Where the symbols take the nodes:
q771 b q148
q771 u q613
q768 b q936
q768 u q147
q834 b q768
q834 u q768
q600 b q669
q600 u q804
q405 b q152
q405 u q64
q193 b q412
q193 u q153
q586 b q812
q586 u q313
q809 b q822
q809 u q480
q522 b q665
q522 u q365
q764 b q299
q764 u q64
q147 b q306
q147 u q642
q857 b q653
q857 u q408
q173 b q373
q173 u q771
q936 b q365
q936 u q350
q670 b q412
q670 u q412
q343 b q684
q343 u q193
q915 b q173
q915 u q373
q448 b q84
q448 u q489
q590 b q15
q590 u q885
q345 b q995
q345 u q58
q408 b q385
q408 u q884
q373 b q771
q373 u q148
q58 b q219
q58 u q22
q64 b q591
q64 u q545
q480 b q210
q480 u q933
q117 b q208
q117 u q469
q364 b q936
q364 u q208
q684 b q193
q684 u q412
q168 b q756
q168 u q680
q172 b q171
q172 u q989
q554 b q219
q554 u q590
q134 b q613
q134 u q138
q564 b q781
q564 u q857
q781 b q467
q781 u q809
q198 b q408
q198 u q385
q210 b q933
q210 u q915
q183 b q224
q183 u q63
q313 b q260
q313 u q764
q446 b q936
q446 u q187
q653 b q834
q653 u q412
q969 b q446
q969 u q857
q84 b q590
q84 u q15
q171 b q989
q171 u q345
q814 b q545
q814 u q580
q891 b q638
q891 u q723
q440 b q151
q440 u q405
q977 b q771
q977 u q357
q187 b q350
q187 u q857
q819 b q836
q819 u q440
q162 b q480
q162 u q210
q467 b q741
q467 u q670
q613 b q273
q613 u q171
q138 b q586
q138 u q812
q412 b q153
q412 u q276
q151 b q405
q151 u q152
q723 b q969
q723 u q446
q638 b q522
q638 u q665
q836 b q440
q836 u q151
q63 b q489
q63 u q764
q182 b q364
q182 u q117
q385 b q884
q385 u q936
q219 b q22
q219 u q741
q30 b q822
q30 u q741
q330 b q230
q330 u q152
q460 b q357
q460 u q273
q224 b q385
q224 u q489
q148 b q613
q148 u q554
q299 b q64
q299 u q591
q642 b q182
q642 u q364
q799 b q564
q799 u q781
q892 b q198
q892 u q408
q591 b q168
q591 u q756
q812 b q924
q812 u q554
q208 b q469
q208 u q343
q884 b q33
q884 u q723
q885 b q819
q885 u q545
q680 b q84
q680 u q590
q357 b q313
q357 u q260
q260 b q764
q260 u q151
q804 b q933
q804 u q822
q665 b q147
q665 u q892
q306 b q642
q306 u q182
q276 b q799
q276 u q564
q152 b q183
q152 u q224
q342 b q147
q342 u q834
q938 b q145
q938 u q464
q822 b q741
q822 u q923
q469 b q343
q469 u q684
q230 b q189
q230 u q891
q365 b q892
q365 u q198
q607 b q138
q607 u q586
q741 b q923
q741 u q162
q756 b q680
q756 u q84
q489 b q814
q489 u q545
q995 b q885
q995 u q219
q924 b q554
q924 u q440
q464 b q269
q464 u q879
q15 b q885
q15 u q819
q22 b q134
q22 u q219
q669 b q804
q669 u q30
q879 b q723
q879 u q230
q545 b q580
q545 u q448
q153 b q600
q153 u q684
q273 b q357
q273 u q313
q269 b q879
q269 u q299
q872 b q600
q872 u q669
q933 b q613
q933 u q173
q923 b q148
q923 u q480
q989 b q345
q989 u q995
q145 b q464
q145 u q269
q350 b q857
q350 u q653
q580 b q448
q580 u q938
q189 b q891
q189 u q638
q33 b q723
q33 u q969

In the rows, 49 stands for zero.

The rows follow the links: the fewer symbols apart two nodes are, the more alike their rows tend to be.

Rows of some nodes; one shown again gets a slightly different row:
q819 ->  44   96   39   53   12   40   76   48   37   31   49   39   47   38   52   41   70   37   33   66   42   19   51   49   38   66   77   72   41   68   54   52   38   38   43   56   55   47   48   72   26   40   46   52   53   29   38
q260 ->  63   69   39   45   62   51   80   34   27   64   13   65   56   55   41   45   54   77   66   71   56   25   51   61   50   69   31   62   43   41   53   82   69   47   42   42   49   72   42   51   59   39   34   27   61   68   43
q591 ->  44   96   42   59   15   55   68   44   22   41   41   43   61   28   53   36   60   41   19   71   49   27   59   42   38   58   68   64   39   75   52   49   50   55   40   58   43   47   45   68   32   62   46   70   43   28   43
q385 ->  41   29   60   38   67   69   12   46   69   70   70   50   47   50   58   25   28   70   55   43   36   61   51   38   37   47   44   12   50   51   47   59   41   49   49   60   46   83   71   48   74   31   55   73   49   40   42
q208 ->  68   34   38   36   50   48   80   64   54   41   54   35   61   48   46   64   81   57   57   56   85   60   71   54   47   31   27   64   62   43   67   69   49   34   46   40   29   32   58   63   29   68   81   49   48   59   30
q173 ->  57   39   51   54   75   41   52   36   37   57   17   70   44   67   40   66   33   56   66   41   42   46   32   62   69   63   33   53   48   27   40   45   70   60   55   36   63   48   30   23   66   45   24   14   53   77   71
q117 ->  68   34   39   35   54   47   81   65   58   42   54   36   62   50   45   61   82   59   59   58   85   58   72   55   47   31   29   66   62   42   67   71   47   32   46   40   29   34   59   65   30   65   81   47   52   60   27
q162 ->  49   34   57   64   63   41   35   44   40   48   28   65   43   60   43   73   26   34   47   31   41   63   33   55   69   47   42   49   50   34   38   19   69   74   58   40   60   25   27   20   60   64   28   30   41   69   81
q884 ->  36   29   63   43   64   70    5   46   68   70   70   51   47   47   59   24   23   63   53   40   34   64   48   36   42   45   48   11   47   53   42   48   40   53   49   62   48   80   68   44   76   36   50   72   48   37   49
q969 ->  37   27   63   43   63   70    2   49   69   65   71   48   48   46   58   26   22   58   49   35   35   68   49   34   43   41   48   14   49   51   42   43   41   56   51   62   45   74   66   43   74   41   54   76   44   38   48
q885 ->  36   84   48   54   11   34   57   51   45   26   69   32   37   40   55   47   64   25   26   53   32   34   46   44   39   58   85   62   45   69   51   37   29   40   50   57   61   36   50   67   23   40   54   63   46   21   46
q814 ->  41   94   46   60   18   60   58   46   25   48   44   47   62   27   53   32   50   41   16   69   46   28   59   40   36   54   68   58   40   77   52   46   49   61   39   60   41   50   44   66   39   65   44   78   42   27   46
q799 ->  49   28   58   61   49   52   25   65   54   43   60   47   59   43   45   62   36   28   27   31   59   78   53   41   58   19   48   45   54   54   48   16   51   72   54   48   37   13   37   38   46   89   59   68   31   49   65
q580 ->  40   91   46   62   18   61   51   46   29   46   45   47   63   25   53   30   46   39   14   66   44   30   57   38   37   54   69   55   39   80   49   43   49   64   39   61   41   50   43   65   41   67   43   79   38   26   45
q364 ->  67   27   38   29   59   49   70   64   66   46   62   36   57   52   48   54   76   66   69   54   78   60   68   51   43   35   28   55   61   41   66   77   43   25   46   42   30   49   68   66   39   52   82   49   55   57   22
q822 ->  48   35   58   64   58   42   31   51   41   48   38   61   50   56   40   75   28   29   37   30   45   65   36   54   67   39   46   50   53   42   41   16   63   76   58   40   56   14   24   24   55   74   35   43   36   64   81
q343 ->  67   36   39   42   47   47   77   66   51   39   49   37   64   46   44   67   77   49   49   55   87   61   71   52   49   28   30   68   62   47   66   59   51   42   48   37   27   21   53   62   28   79   80   54   43   59   34

Each walk starts at a row. The symbols on each line, taken left to right, move it on to the next node.
Each answer is a row, close to the row of the node it stands for.
start  36   31   61   48   63   74    4   46   65   67   64   53   49   42   61   22   22   58   48   43   36   62   48   33   42   45   49   11   44   53   40   43   45   58   47   65   46   79   65   42   75   42   47   72   45   38   50
b u u u b b b u	 40   15   61   43   63   66    4   57   75   61   78   45   50   46   57   36   29   54   47   32   46   77   52   35   45   29   46   15   54   52   46   40   39   55   53   57   41   59   66   43   67   53   65   78   40   40   50
u b u b u b b u	 47   14   55   33   69   65   24   56   78   63   77   42   49   52   59   31   47   70   69   42   54   70   57   40   40   38   38   20   57   42   52   64   36   35   49   56   39   75   78   53   63   35   69   64   54   44   32
start  65   37   41   46   45   48   71   66   49   39   52   39   65   44   43   69   72   44   43   51   85   65   70   50   50   25   29   70   62   50   64   52   52   50   48   39   27   16   47   59   28   85   78   56   40   59   39
u b u u b	 63   36   44   49   47   48   64   66   46   37   47   42   66   43   42   72   62   38   36   46   81   67   65   49   55   22   31   68   60   49   61   42   57   59   50   37   28    9   42   52   30   93   72   59   36   60   46
u u b u b b u	 51   28   57   59   46   52   35   68   55   43   60   45   62   43   45   66   43   29   28   37   67   76   60   43   58   19   44   48   57   53   53   23   50   69   53   45   32    9   39   44   42   91   65   72   30   50   60
start  38   47   58   50   61   75   12   40   50   74   52   60   54   42   57   16   19   67   47   52   36   51   49   36   42   53   48   15   42   59   41   52   53   63   44   64   46   88   61   44   80   43   38   74   47   39   48
u u b u u	 40   23   57   40   66   69    5   50   74   66   72   50   47   49   61   24   28   64   59   37   39   65   48   36   42   43   46   15   50   49   42   51   41   48   49   61   47   79   69   45   73   35   54   68   50   39   42
b u b b b b b u u	 46   11   57   38   65   64   10   60   80   58   81   43   52   48   58   35   35   58   55   33   49   76   56   36   44   31   42   20   56   51   50   49   36   47   52   57   39   62   69   48   64   48   69   72   44   41   39
start  46   66   50   49   58   76   34   31   35   75   32   64   58   38   55   16   28   75   46   64   40   33   53   38   39   65   39   30   39   59   45   67   61   61   39   60   41   92   57   51   76   45   36   67   47   43   43
b b b u u u b b b	 52    6   54   39   63   63   24   69   79   51   81   38   57   45   54   45   50   52   54   35   69   82   64   40   47   19   38   30   62   48   55   47   38   47   49   52   30   43   67   50   50   64   78   71   43   47   37
b u b u u u	 60   31   47   49   45   49   57   66   49   40   55   38   66   43   45   70   63   36   35   44   80   73   65   48   53   20   33   60   62   50   59   38   53   57   50   40   28   10   46   52   31   91   76   66   34   56   48
start  50   30   57   62   47   44   32   63   52   40   53   50   59   48   42   73   36   24   31   31   57   72   49   49   64   23   48   56   56   50   48   17   53   73   57   43   43    7   27   35   44   87   52   56   33   55   71
b u b u u b b b	 52   41   50   58   67   34   56   37   41   52   23   66   36   67   42   69   41   47   71   42   39   44   28   65   68   65   44   54   47   25   38   44   66   51   56   38   69   46   31   25   60   35   19    6   60   73   71
u u u b u b u b b	 48   82   45   48   44   71   51   35   29   70   32   58   65   35   52   16   39   73   39   74   47   25   60   41   35   65   45   44   39   69   52   72   59   58   36   60   37   87   53   63   62   50   40   71   49   39   36
start  37   60   59   56   50   79   15   39   41   69   48   59   57   33   57   18   20   58   30   54   35   49   49   35   38   52   52   21   41   65   41   42   55   71   42   64   43   76   56   46   72   55   38   83   39   34   54
b b u u u u b b u	 40   19   63   42   65   65    6   54   75   62   79   46   48   50   57   33   29   57   51   34   42   75   52   36   44   34   46   15   55   50   47   43   37   51   52   59   42   66   67   47   68   46   62   74   43   40   46
b u u u b u	 45   28   58   65   49   52   26   62   52   45   54   53   57   46   46   66   35   24   31   32   56   75   48   47   64   22   50   44   54   48   45   11   56   75   55   48   41   14   34   34   49   85   47   60   34   52   73
start  58   43   48   51   74   38   58   35   40   57   19   70   42   69   37   67   38   60   72   45   43   41   32   63   63   67   33   56   47   28   42   57   68   55   54   35   65   54   32   29   64   36   25    9   57   77   64
u u b b b u b u u	 44   34   57   65   53   37   30   54   49   41   46   55   43   56   42   75   30   20   40   24   39   66   33   53   67   39   54   52   51   43   40   10   56   70   60   41   61   13   26   26   50   66   35   38   37   59   80
b u b b b b u	 64   61   40   45   67   48   79   34   30   63   13   64   53   58   42   48   54   73   71   67   56   26   49   61   51   71   30   61   45   36   51   78   69   44   44   40   52   72   43   47   61   37   34   21   62   69   44
